The symbols move the points like this.
&: J935->J164, J393->J382, J549->J232, J655->J124, J26->J424, J326->J768, J247->J375, J764->J585, J544->J360, J526->J761, J837->J510, J394->J432, J425->J958, J873->J716, J829->J434, J389->J27, J921->J289, J289->J143, J527->J406, J288->J712, J968->J837, J585->J599, J223->J898, J21->J326, J926->J389, J746->J521, J166->J819, J387->J394, J328->J427, J668->J696, J434->J956, J535->J354, J905->J734, J79->J849, J411->J99, J399->J178, J327->J765, J30->J963, J432->J897, J216->J349, J10->J764, J206->J79, J280->J816, J716->J411, J189->J569, J124->J535, J765->J47, J424->J586, J793->J531, J275->J195, J824->J393, J950->J258, J898->J422, J640->J280, J914->J391, J917->J654, J602->J235, J321->J527, J727->J732, J382->J914, J52->J606, J232->J544, J623->J880, J712->J935, J265->J745, J984->J166, J965->J265, J178->J223, J734->J746, J69->J824, J605->J425, J849->J623, J768->J738, J897->J605, J375->J21, J143->J602, J406->J921, J47->J26, J422->J950, J164->J387, J269->J328, J601->J549, J732->J877, J783->J321, J235->J52, J468->J288, J819->J783, J665->J69, J427->J610, J303->J244, J244->J655, J610->J905, J258->J873, J880->J968, J18->J275, J99->J18, J816->J601, J324->J868, J599->J926, J119->J303, J606->J587, J958->J665, J963->J879, J877->J526, J587->J468, J391->J36, J761->J399, J521->J10, J696->J221, J751->J199, J738->J727, J27->J640, J586->J189, J868->J866, J360->J843, J531->J324, J199->J829, J847->J247, J569->J847, J36->J793, J866->J327, J368->J965, J221->J206, J879->J984, J956->J917, J954->J119, J510->J216, J195->J751, J843->J30, J745->J954, J654->J668, J354->J269, J349->J368
+: J935->J394, J393->J391, J549->J360, J655->J354, J26->J189, J326->J727, J247->J326, J764->J926, J544->J30, J526->J178, J837->J349, J394->J605, J425->J69, J873->J99, J829->J917, J389->J280, J921->J602, J289->J235, J527->J289, J288->J164, J968->J216, J585->J389, J223->J950, J21->J738, J926->J640, J746->J764, J166->J321, J387->J897, J328->J905, J668->J206, J434->J654, J535->J328, J905->J521, J79->J880, J411->J275, J399->J898, J327->J26, J30->J984, J432->J425, J216->J965, J10->J599, J206->J623, J280->J549, J716->J18, J189->J247, J124->J269, J765->J424, J424->J569, J793->J868, J275->J199, J824->J914, J950->J716, J898->J258, J640->J601, J914->J793, J917->J696, J602->J606, J321->J921, J727->J526, J382->J36, J52->J468, J232->J843, J623->J837, J712->J387, J265->J119, J984->J783, J965->J954, J178->J422, J734->J10, J69->J382, J605->J665, J849->J968, J768->J732, J897->J958, J375->J768, J143->J52, J406->J143, J47->J586, J422->J873, J164->J432, J269->J610, J601->J544, J732->J761, J783->J406, J235->J587, J468->J935, J819->J527, J665->J393, J427->J734, J303->J124, J244->J535, J610->J746, J258->J411, J880->J510, J18->J751, J99->J195, J816->J232, J324->J327, J599->J27, J119->J655, J606->J288, J958->J824, J963->J166, J877->J399, J587->J712, J391->J531, J761->J223, J521->J585, J696->J79, J751->J434, J738->J877, J27->J816, J586->J847, J868->J765, J360->J963, J531->J866, J199->J956, J847->J21, J569->J375, J36->J324, J866->J47, J368->J745, J221->J849, J879->J819, J956->J668, J954->J244, J510->J368, J195->J829, J843->J879, J745->J303, J654->J221, J354->J427, J349->J265
*: J935->J665, J393->J866, J549->J166, J655->J734, J26->J326, J326->J178, J247->J526, J764->J601, J544->J783, J526->J873, J837->J119, J394->J393, J425->J36, J873->J829, J829->J79, J389->J360, J921->J288, J289->J712, J527->J587, J288->J425, J968->J954, J585->J549, J223->J18, J21->J399, J926->J544, J746->J640, J166->J602, J387->J824, J328->J585, J668->J837, J434->J849, J535->J521, J905->J389, J79->J368, J411->J956, J399->J411, J327->J247, J30->J406, J432->J382, J216->J244, J10->J816, J206->J349, J280->J963, J716->J434, J189->J727, J124->J746, J765->J375, J424->J768, J793->J424, J275->J668, J824->J868, J950->J751, J898->J275, J640->J30, J914->J765, J917->J880, J602->J164, J321->J606, J727->J422, J382->J327, J52->J394, J232->J819, J623->J265, J712->J958, J265->J354, J984->J143, J965->J535, J178->J99, J734->J27, J69->J324, J605->J391, J849->J965, J768->J223, J897->J914, J375->J761, J143->J935, J406->J468, J47->J21, J422->J195, J164->J69, J269->J764, J601->J984, J732->J950, J783->J52, J235->J387, J468->J605, J819->J235, J665->J531, J427->J599, J303->J610, J244->J905, J610->J926, J258->J199, J880->J745, J18->J654, J99->J917, J816->J879, J324->J189, J599->J232, J119->J427, J606->J432, J958->J793, J963->J921, J877->J258, J587->J897, J391->J47, J761->J716, J521->J280, J696->J510, J751->J221, J738->J898, J27->J843, J586->J738, J868->J569, J360->J321, J531->J586, J199->J206, J847->J877, J569->J732, J36->J26, J866->J847, J368->J124, J221->J216, J879->J289, J956->J623, J954->J328, J510->J303, J195->J696, J843->J527, J745->J269, J654->J968, J354->J10, J349->J655
~: J935->J605, J393->J531, J549->J963, J655->J427, J26->J247, J326->J526, J247->J727, J764->J640, J544->J984, J526->J422, J837->J265, J394->J665, J425->J382, J873->J195, J829->J696, J389->J549, J921->J606, J289->J587, J527->J235, J288->J432, J968->J965, J585->J280, J223->J716, J21->J877, J926->J601, J746->J926, J166->J921, J387->J958, J328->J521, J668->J623, J434->J221, J535->J905, J905->J585, J79->J510, J411->J199, J399->J258, J327->J189, J30->J783, J432->J69, J216->J954, J10->J27, J206->J837, J280->J360, J716->J751, J189->J326, J124->J610, J765->J569, J424->J375, J793->J765, J275->J956, J824->J793, J950->J18, J898->J411, J640->J544, J914->J868, J917->J79, J602->J288, J321->J602, J727->J178, J382->J324, J52->J935, J232->J879, J623->J349, J712->J897, J265->J655, J984->J406, J965->J244, J178->J873, J734->J599, J69->J36, J605->J393, J849->J216, J768->J761, J897->J824, J375->J732, J143->J468, J406->J52, J47->J847, J422->J99, J164->J425, J269->J746, J601->J30, J732->J223, J783->J143, J235->J712, J468->J394, J819->J289, J665->J391, J427->J10, J303->J269, J244->J328, J610->J764, J258->J275, J880->J368, J18->J434, J99->J829, J816->J843, J324->J26, J599->J816, J119->J354, J606->J164, J958->J914, J963->J321, J877->J898, J587->J387, J391->J866, J761->J950, J521->J389, J696->J880, J751->J654, J738->J399, J27->J232, J586->J21, J868->J424, J360->J166, J531->J47, J199->J668, J847->J738, J569->J768, J36->J327, J866->J586, J368->J303, J221->J968, J879->J527, J956->J206, J954->J535, J510->J745, J195->J917, J843->J819, J745->J124, J654->J849, J354->J734, J349->J119
!: J935->J587, J393->J958, J549->J640, J655->J954, J26->J866, J326->J847, J247->J586, J764->J734, J544->J816, J526->J738, J837->J849, J394->J712, J425->J394, J873->J898, J829->J275, J389->J764, J921->J783, J289->J321, J527->J166, J288->J52, J968->J79, J585->J746, J223->J526, J21->J569, J926->J10, J746->J427, J166->J30, J387->J288, J328->J124, J668->J434, J434->J195, J535->J303, J905->J269, J79->J668, J411->J950, J399->J732, J327->J531, J30->J232, J432->J935, J216->J880, J10->J905, J206->J654, J280->J926, J716->J422, J189->J47, J124->J119, J765->J324, J424->J327, J793->J382, J275->J716, J824->J425, J950->J178, J898->J761, J640->J599, J914->J69, J917->J199, J602->J406, J321->J984, J727->J21, J382->J665, J52->J289, J232->J280, J623->J221, J712->J606, J265->J216, J984->J843, J965->J510, J178->J877, J734->J328, J69->J605, J605->J387, J849->J696, J768->J247, J897->J164, J375->J189, J143->J527, J406->J819, J47->J868, J422->J399, J164->J468, J269->J655, J601->J27, J732->J326, J783->J879, J235->J921, J468->J235, J819->J963, J665->J897, J427->J535, J303->J265, J244->J745, J610->J354, J258->J223, J880->J206, J18->J873, J99->J258, J816->J389, J324->J391, J599->J521, J119->J965, J606->J143, J958->J432, J963->J544, J877->J768, J587->J602, J391->J824, J761->J727, J521->J610, J696->J956, J751->J99, J738->J375, J27->J585, J586->J765, J868->J36, J360->J601, J531->J914, J199->J18, J847->J424, J569->J26, J36->J393, J866->J793, J368->J837, J221->J917, J879->J360, J956->J751, J954->J368, J510->J623, J195->J411, J843->J549, J745->J349, J654->J829, J354->J244, J349->J968
@: J935->J712, J393->J824, J549->J601, J655->J244, J26->J47, J326->J21, J247->J847, J764->J10, J544->J232, J526->J877, J837->J968, J394->J387, J425->J605, J873->J258, J829->J199, J389->J926, J921->J406, J289->J921, J527->J321, J288->J468, J968->J880, J585->J764, J223->J178, J21->J375, J926->J599, J746->J734, J166->J984, J387->J164, J328->J269, J668->J654, J434->J829, J535->J124, J905->J610, J79->J206, J411->J716, J399->J761, J327->J866, J30->J843, J432->J394, J216->J510, J10->J521, J206->J221, J280->J640, J716->J873, J189->J586, J124->J655, J765->J327, J424->J26, J793->J36, J275->J18, J824->J69, J950->J422, J898->J223, J640->J27, J914->J382, J917->J956, J602->J143, J321->J783, J727->J738, J382->J393, J52->J235, J232->J549, J623->J849, J712->J288, J265->J965, J984->J879, J965->J368, J178->J399, J734->J905, J69->J665, J605->J897, J849->J79, J768->J326, J897->J432, J375->J247, J143->J289, J406->J527, J47->J765, J422->J898, J164->J935, J269->J354, J601->J816, J732->J727, J783->J819, J235->J602, J468->J587, J819->J166, J665->J958, J427->J328, J303->J119, J244->J303, J610->J427, J258->J950, J880->J623, J18->J99, J99->J411, J816->J280, J324->J531, J599->J585, J119->J954, J606->J52, J958->J425, J963->J30, J877->J732, J587->J606, J391->J914, J761->J526, J521->J746, J696->J668, J751->J195, J738->J768, J27->J389, J586->J424, J868->J324, J360->J544, J531->J793, J199->J751, J847->J569, J569->J189, J36->J391, J866->J868, J368->J349, J221->J696, J879->J963, J956->J434, J954->J745, J510->J837, J195->J275, J843->J360, J745->J265, J654->J917, J354->J535, J349->J216

The rows follow the links: the fewer symbols apart two points are, the more alike their rows tend to be.

Each row is also shifted at random along 6 hidden directions that mean nothing.

Some points, each with a row of numbers:
J258
[15,-1,-10,32,-26,19,0,9,-58,-36,-2,-3,-8,16,27,19,-57,56,19,-3,-6,-18,13,-8,-26,36,28,-14,-18,24,-23,15,-3,17,32,-21,-21,8,-46,23,-15,-11,23]
J47
[-13,-5,1,16,-1,-27,-27,9,-25,-3,22,-2,-10,-8,36,13,-42,20,19,-3,-1,-12,-25,6,-22,6,8,4,-7,7,1,-3,-2,-16,-6,-17,0,-10,-50,9,-26,1,3]
J406
[31,-11,-18,28,0,12,0,0,-37,-22,3,9,12,16,-6,20,-58,22,9,17,-13,-6,16,-1,-10,58,-13,-23,-26,6,-7,-4,-5,17,-3,6,-49,32,-1,-1,-12,-10,-24]
J877
[32,4,-1,-4,-17,-10,-5,10,-19,2,15,-26,-11,-3,35,5,13,-6,-9,-10,0,-23,-8,-17,-7,-23,10,21,5,28,-9,0,5,-4,13,-19,8,-16,-26,15,-14,-1,15]
J968
[40,-13,-3,12,-19,22,21,0,7,-8,-23,16,8,-2,-38,-22,35,23,9,-8,0,25,29,5,22,-11,17,-11,4,-12,-23,17,11,26,12,16,20,-2,33,10,1,-8,24]
J327
[-45,-28,-36,43,0,0,-34,54,-41,-3,-18,-32,-11,-2,59,-18,8,29,31,31,5,16,-20,16,5,-39,10,-31,-25,19,-14,39,35,-14,11,-6,31,15,-32,-4,-21,-52,5]
J738
[60,7,16,-39,-11,-29,-5,8,-18,3,38,-44,-13,-15,44,14,10,-28,-17,-17,3,-17,-33,-17,-9,-45,5,43,19,27,8,-29,13,-32,-5,-31,6,-36,-25,16,-25,8,4]
J640
[-162,-16,17,19,2,1,-13,11,-29,-7,7,-19,7,3,24,11,-34,15,-4,-9,-7,-41,-15,-38,8,32,-7,16,1,-4,10,21,-5,-5,-26,2,2,10,-14,-15,-20,6,-5]
J326
[-31,-2,-31,12,-26,27,-17,-9,20,-30,-27,3,-18,32,18,-4,-5,29,14,44,-13,10,29,5,0,17,-2,-56,1,13,-7,71,-22,36,43,7,-47,-4,-16,21,63,-20,6]
J422
[-82,5,-18,10,-9,23,0,16,-16,1,-17,14,1,25,16,3,-44,-2,6,10,-5,2,-8,27,-38,7,10,-36,7,15,-12,-14,-16,-23,30,-3,-28,0,-27,6,23,-5,-7]
J926
[-8,-31,-8,12,-10,12,-3,28,-28,-11,-3,-8,32,10,8,15,-51,-10,4,6,-19,0,-23,-5,-1,10,-11,-15,12,-3,-8,-12,3,-27,-25,25,-45,9,14,-2,-12,-2,-31]
J199
[-36,10,-1,-12,-10,31,6,-23,-4,-24,-7,-4,-30,19,11,5,-32,45,-3,18,1,-15,25,-15,-20,40,20,-27,-1,14,0,41,-17,24,21,-26,-17,-4,-29,11,24,-13,19]
J99
[-50,18,10,-25,-1,12,5,-10,-33,-41,11,-35,-32,10,38,24,-52,45,3,8,7,-13,-7,-15,-29,22,23,-3,-9,20,14,16,-3,-1,22,-48,-12,-13,-53,12,3,-9,22]
J69
[61,-10,-26,29,-4,3,-10,0,9,-3,-5,15,-5,1,-17,-30,52,5,6,24,-6,32,31,19,34,-6,-14,-30,-22,-8,-15,32,11,45,18,22,-9,11,30,20,21,-32,3]
J793
[-135,-13,-17,28,16,2,-34,26,-10,25,-4,-3,-17,1,39,-29,7,3,3,24,3,-5,-15,15,2,-8,1,-32,-13,0,-5,31,6,-7,-1,1,20,9,-21,-6,10,-39,-4]
J829
[1,0,-2,-30,-10,24,13,-5,-8,17,14,28,4,18,-6,9,-77,-25,-19,5,-11,-7,-11,20,-52,26,10,-33,30,7,-10,-51,-26,-42,-10,-6,-56,-14,-10,12,11,5,-28]
J586
[18,16,22,-21,8,-41,-18,-7,18,-10,15,-37,-33,-16,26,-5,55,10,6,-7,14,6,-10,-6,15,-47,-3,35,1,5,36,23,11,-1,13,-37,55,-36,-22,-3,-8,11,22]
J399
[-4,12,-5,5,-17,-2,-8,5,-42,-40,4,-57,-32,-6,68,28,0,54,13,2,12,-32,0,-42,-7,-8,32,29,-25,43,-11,47,19,27,29,-41,19,0,-66,21,-19,-20,49]
J819
[-69,24,6,-27,29,-6,5,-22,5,-13,12,4,9,10,-6,38,-63,-17,-2,7,0,1,-22,9,-29,37,-20,-1,-7,-8,28,-40,-21,-21,-8,-6,-49,11,-11,-11,17,20,-32]
J837
[6,-7,-17,-9,-14,33,21,-3,19,-20,-32,14,9,8,-28,-8,4,14,12,19,-3,44,16,20,8,-8,13,-40,6,-13,-21,19,5,13,15,20,-21,2,26,16,34,-17,10]
J382
[20,-16,-9,40,-2,-9,-25,11,-33,-5,16,-16,-20,-13,27,-21,33,32,4,8,1,-7,14,-12,31,3,3,-1,-33,5,-18,46,23,43,3,-5,24,11,-11,20,-18,-41,24]
J21
[53,3,7,-39,-10,-24,-10,9,-18,-21,32,-53,-17,-10,51,20,-6,-11,-5,3,-1,1,-33,-10,-9,-44,2,22,12,27,15,-8,17,-28,1,-35,-11,-37,-32,21,-13,-2,4]
J768
[3,29,-9,-61,-11,0,-2,-36,46,-11,13,12,-9,22,16,38,-63,-37,-10,28,-14,7,-25,19,-50,14,-9,-31,32,12,10,-21,-47,-23,11,-1,-99,-31,-31,34,71,24,-24]
J166
[26,2,-7,-1,27,-8,7,33,-26,-16,-12,-57,6,-9,12,-1,53,-8,6,5,13,25,-12,-1,27,-55,-16,24,-24,11,24,-8,49,-16,8,-12,42,18,23,-29,-28,-21,-7]
J244
[-15,-10,-8,-11,11,33,9,16,25,13,-36,-3,11,2,-5,-22,22,-16,-4,19,3,23,-15,10,15,-29,6,-31,12,-20,-8,18,10,-16,-8,29,12,12,29,-12,38,-25,1]
J232
[45,23,-7,-7,5,2,10,-22,20,-33,-20,-24,2,0,6,37,16,16,9,8,7,-10,11,-32,15,10,-7,24,-25,10,5,31,0,38,13,9,-12,28,-6,-1,21,8,17]
J221
[-91,2,-18,-23,-7,31,14,-5,32,15,-27,23,-5,10,-12,-9,-11,-7,2,20,3,18,8,22,-24,-9,18,-39,19,5,-12,0,-9,-16,8,6,-10,0,4,-4,32,-8,-3]
J732
[-89,-19,23,57,-34,-10,-26,10,-69,-2,34,-8,-19,1,46,-2,-30,56,-3,-34,-9,-78,15,-50,-1,52,22,32,-9,22,-19,37,-10,30,-3,-29,28,-10,-56,17,-59,3,34]
J26
[93,19,9,3,-4,-30,-14,-28,34,-15,1,0,-28,-8,-1,-2,46,31,16,-2,9,3,23,-5,15,-8,0,19,-11,1,16,44,-11,41,25,-17,30,-18,-21,7,14,17,31]
J235
[89,4,-23,9,3,5,5,-18,15,4,-5,16,0,3,-22,1,17,-1,-2,18,-1,4,39,-2,6,22,-16,-9,-19,10,-4,5,-1,32,3,9,-19,27,21,-8,4,-5,-16]
J866
[-38,-3,0,24,6,-22,-29,10,-13,15,12,3,-15,-9,32,-5,-10,15,11,-1,4,-17,-14,4,-9,1,7,2,-12,3,-2,10,-2,-4,-6,-11,23,-2,-38,1,-18,-5,9]
J716
[33,20,-7,9,-13,27,12,-20,9,-39,-29,-4,-26,24,-6,-5,22,52,10,15,5,9,45,-4,3,17,15,-20,-15,11,4,58,-10,49,59,-19,4,-2,-14,9,41,-10,35]
J696
[-114,26,16,-32,-5,11,11,-47,31,-7,0,13,-33,2,0,15,-25,36,-4,0,13,-27,21,-25,-26,39,30,5,4,5,3,28,-27,22,4,-27,5,-8,-38,4,21,15,31]
J921
[-35,-5,-2,20,21,4,0,7,2,20,-5,10,4,10,-30,-31,39,-17,-13,2,1,3,23,9,19,8,-30,-7,-6,-10,21,-4,2,5,0,5,22,12,42,-35,-5,-5,-26]
J958
[-100,-1,20,12,13,-33,-21,-11,-21,0,42,-4,-16,-20,9,-8,6,15,-4,-14,2,-13,-2,-7,14,17,-4,26,-19,-10,10,2,4,19,-16,-18,23,-9,-14,11,-31,-3,10]
J531
[-36,5,-6,14,4,-13,-29,-8,-13,-7,14,-12,-30,-10,48,11,-20,38,13,15,7,-23,-7,-15,-6,20,14,-2,-30,11,-5,42,0,23,0,-16,6,10,-56,15,0,-20,25]
J354
[31,-2,15,-21,14,-3,6,9,2,10,-4,-11,17,-16,7,14,-21,-13,2,-13,7,-1,-42,-6,-4,-18,11,17,11,-16,0,-23,9,-37,-33,8,14,3,-2,-11,-12,9,1]
J549
[19,8,-19,2,4,16,11,-5,40,7,-34,18,27,16,-29,7,19,-35,-2,13,-4,9,10,5,10,1,-24,-12,5,-6,-2,-3,-14,7,9,43,-31,25,36,-13,42,13,-21]
J917
[23,5,-9,-47,-4,17,16,4,1,10,2,-17,-10,0,15,5,-15,-19,-12,10,6,8,-14,7,-30,-29,19,-9,20,21,-7,-27,10,-35,-4,-18,-7,-9,-8,4,1,-13,-6]

Start here and follow the symbols in turn, left to right. Where do you end up?
Answers are names.
[-10,5,-30,17,-3,9,-14,-26,17,-30,-4,20,-12,11,-7,2,-9,31,18,41,-8,26,30,17,9,36,-9,-48,-30,-6,-13,47,-13,57,23,17,-55,17,-4,32,49,-26,6]
& ! + + @ ~ @ *: J26
[85,31,-11,-78,1,5,30,-26,40,-26,-13,-39,-22,-18,10,29,24,0,4,19,22,36,-6,-4,-13,-58,28,11,4,26,1,-2,24,-4,15,-23,1,-9,-11,15,23,-8,28]
* + & @ ~ !: J954
[-17,-10,-23,13,9,-1,-23,24,-3,25,1,2,-5,-2,26,-22,10,-20,0,24,-1,12,-18,25,1,-23,-5,-30,-7,2,-12,4,10,-13,-2,11,-2,8,-4,6,14,-35,-11]
* + @ ! +: J424
[46,-10,-44,-23,-16,39,23,16,9,-25,-41,-6,13,6,-3,7,-13,5,23,39,0,61,-3,31,-12,-39,22,-53,2,11,-32,-1,23,-12,18,18,-40,13,13,21,27,-33,0]
@ @ & ! ~ * @: J265
[-63,25,-2,-24,-5,7,-7,-24,54,-5,-18,-11,-32,17,12,-12,56,-4,-10,23,5,-1,19,-5,10,-19,-7,-11,12,11,20,56,-19,25,38,-9,5,-24,-10,2,67,1,18]
+ + @ + & * ~ &: J654
[35,-13,-12,39,-9,-8,-18,16,24,17,-21,27,-5,10,-19,-43,56,-2,14,4,-4,23,23,31,19,-27,-13,-24,8,-10,2,27,-6,10,27,15,32,-15,17,-9,14,2,-2]
@ @ & * @ ~: J877
[14,19,-12,-50,-9,20,19,-28,24,-11,-6,-1,-16,2,9,28,-37,7,-1,21,7,5,2,-1,-38,5,26,-17,8,20,-10,-3,-8,-5,6,-15,-32,-4,-26,16,28,-4,10]
@ ! & + ~ +: J968
[-29,13,55,-28,13,-34,3,-23,11,-9,27,-40,-8,-22,5,12,41,0,-21,-38,8,-39,-10,-57,33,-5,-9,80,8,-10,41,13,3,9,-25,-22,51,-22,4,-21,-28,35,17]
! & ! + ~ + +: J544
[-53,11,-16,6,18,11,6,2,6,-13,-24,0,15,16,-9,19,-21,-6,11,18,-1,14,-3,13,-7,15,-18,-18,-18,-3,9,-7,-5,-4,12,16,-29,28,8,-17,23,2,-21]
* ~ * ! @ & +: J432
[-91,39,21,-70,9,-3,21,-50,55,-5,0,-4,-27,-10,-7,20,1,4,-5,-1,19,4,-3,-7,-21,-8,22,18,15,-2,19,-1,-16,-2,1,-26,11,-22,-21,2,32,22,26]
* & ~ * + !: J610
[-83,-29,22,-1,0,13,7,32,-29,28,17,14,26,-5,-14,-23,-31,-30,-20,-27,-11,4,-36,15,-4,-7,8,-8,30,-27,-13,-50,8,-52,-37,14,3,-16,27,2,-27,-5,-17]
@ ! * + * ~ @ ~: J640
[-12,-28,-34,44,-30,14,-29,21,-31,-41,-15,-7,-9,23,36,-1,-39,59,37,38,-16,11,12,8,-1,17,6,-53,-15,15,-15,62,0,23,28,-2,-34,2,-35,22,9,-29,5]
~ * ! * ! *: J275
[-92,22,-6,-22,17,-17,-10,-36,31,-13,19,14,-15,-2,-6,15,-18,-2,3,23,0,21,0,20,-8,22,-14,-16,-15,-12,12,1,-20,17,3,-1,-42,-3,-13,20,38,3,-8]
* ! * ! * + * *: J950
[-107,-17,-9,31,4,18,-4,26,5,18,-34,-3,19,14,-7,-25,45,-18,-5,6,-5,-6,7,-8,33,-12,-21,-7,4,-8,4,26,6,2,-1,32,22,21,38,-31,11,-8,-15]
~ * & & @ + ~ * *: J391
[44,19,12,-12,-13,-14,7,-4,-5,19,19,10,1,-1,7,10,-6,-30,-13,-29,0,-24,-11,0,-27,-8,9,29,16,17,-8,-42,-16,-17,11,-13,-1,-20,-21,13,-9,29,6]
! & + + @ * + &: J829
